Below are the code and all the weights of a small trained network. Each question names an input and a class and asks about switching units off, where a switched-off unit gives its printed mean instead of its output.

import numpy as np


def w(rows, s, z=0):
    codes = np.array(rows[::2]) - 128.0
    scale = np.full(codes.shape[1], s)
    scale[-1] = z or s
    return codes * scale


def norm(h):
    return h / np.sqrt((h * h).mean(-1, keepdims=True) + 1e-5)


def f(y):
    return y / 2 * (1 + np.tanh(0.7978845608 * (y + 0.044715 * y**3)))


def log_softmax(a):
    a = a - a.max(-1, keepdims=True)
    return a - np.log(np.exp(a).sum(-1, keepdims=True))


def net(x, mask):
    res = np.array(x, float).reshape(1, 3) / 4 @ E
    u = 0
    for l in range(2):
        y = f(norm(res) @ A[l][:, :-1].T + A[l][:, -1])
        res = res + np.where(mask[u : u + 10], y, B[l][:, -1]) @ B[l][:, :-1]
        u += 10
    return log_softmax(norm(res)[-1] @ U[:, :-1].T + U[:, -1])


A, B = {}, {}
E = w([
[2,90,197],'x0',
[100,152,90],'x1',
[128,188,160],'x2',
],0.0092)
A[0] = w([
[130,124,125,53],'0.n1',
[137,231,197,43],'0.n2',
[43,189,2,53],'0.n3',
[149,17,101,69],'0.n4',
[220,32,247,2],'0.n5',
[102,50,50,73],'0.n6',
[137,160,153,93],'0.n7',
[146,25,95,50],'0.n8',
[127,134,137,27],'0.n9',
[123,147,164,33],'0.n10',
],0.014,0.0054)
B[0] = w([
[88,152,87,87],'0.n1',
[55,237,144,223],'0.n2',
[186,149,241,252],'0.n3',
[77,191,120,228],'0.n4',
[198,135,255,226],'0.n5',
[102,206,164,217],'0.n6',
[102,155,122,129],'0.n7',
[77,198,102,206],'0.n8',
[93,168,79,81],'0.n9',
[121,170,77,103],'0.n10',
],0.03,0.0033)
A[1] = w([
[233,114,8,134],'1.n1',
[137,113,162,190],'1.n2',
[120,155,117,136],'1.n3',
[5,13,139,169],'1.n4',
[68,244,76,176],'1.n5',
[183,114,213,36],'1.n6',
[123,88,97,15],'1.n7',
[170,137,185,8],'1.n8',
[224,219,49,247],'1.n9',
[148,106,83,6],'1.n10',
],0.016,0.0019)
B[1] = w([
[168,38,247,179],'1.n1',
[148,140,109,162],'1.n2',
[108,126,119,144],'1.n3',
[139,43,251,167],'1.n4',
[16,125,28,255],'1.n5',
[165,188,85,225],'1.n6',
[144,125,114,119],'1.n7',
[159,185,103,193],'1.n8',
[64,79,196,220],'1.n9',
[164,124,133,123],'1.n10',
],0.03,0.0094)
U = w([
[8,161,122,166],'0',
[166,189,162,213],'1',
[124,61,230,147],'2',
[130,141,76,215],'3',
[153,77,51,8],'4',
[137,44,55,18],'5',
[150,70,71,1],'6',
[150,62,71,3],'7',
],0.019,0.0093)

Each question gives the input, the list of numbers given to net, and the class t.
The units are the neurons (one row each of A and B). Each row of codes is followed by its name. A weight is (code - 128) times the scale printed after its matrix; where a second scale follows, it is the last column's (A, B and U).
mask holds one flag per neuron, layer by layer. A switched-off neuron (its flag False) gives its mean, the last column of its row in B, instead of its output. The means were averaged over made-up inputs and are rounded, as every weight is.
A unit's drop is (log p(t) with every unit on - log p(t) with that unit switched off) / (log p(t) with every unit on - log p(t) with every unit switched off).
The circuit of an input: a set's keep is (log p(t) with only the set's units on - log p(t) with every unit switched off) / (log p(t) with every unit on - log p(t) with every unit switched off). Starting from the 12 units with the biggest drops (on a tie, the unit counted first), units are removed one at a time, each time the one whose removal leaves the highest keep (on an exact tie, the one counted first), for as long as the keep stays at least 0.8.
circuit, biggest first: the units of the circuit, biggest drop first
unit that matters most: the unit with the biggest drop
k most important neurons: the k neurons with the biggest drops, biggest first
k most important neurons of layer l: the k neurons of layer l with the biggest drops, biggest first
drop of u: that unit's drop, to one decimal
input [4,5,1], class 1: most important neuron => (1.n5)
input [-4,-3,1], class 2: circuit, biggest first => (0.n3, 1.n1, 0.n6, 0.n2)
input [-4,-3,2], class 2: 2 most important neurons of layer 1 => (1.n1, 1.n9)
input [-3,3,3], class 3: circuit, biggest first => (1.n1, 1.n6, 0.n4)
input [-6,8,6], class 1: 2 most important neurons of layer 0 => (0.n3, 0.n8)
input [7,6,5], class 2: 2 most important neurons of layer 0 => (0.n5, 0.n6)
input [2,3,-3], class 3: 2 most important neurons => (1.n9, 0.n3)
input [-3,-5,-2], class 1: 2 most important neurons => (0.n5, 1.n5)
input [5,-3,1], class 2: 2 most important neurons of layer 0 => (0.n3, 0.n5)
input [3,7,3], class 1: drop of 1.n5 => 0.1
input [-2,-8,-2], class 1: drop of 0.n5 => 2.5
input [-1,8,7], class 1: drop of 0.n2 => -0.3
input [-8,-3,-5], class 2: drop of 0.n2 => 0.2
input [-7,5,-2], class 2: unit that matters most => 0.n5
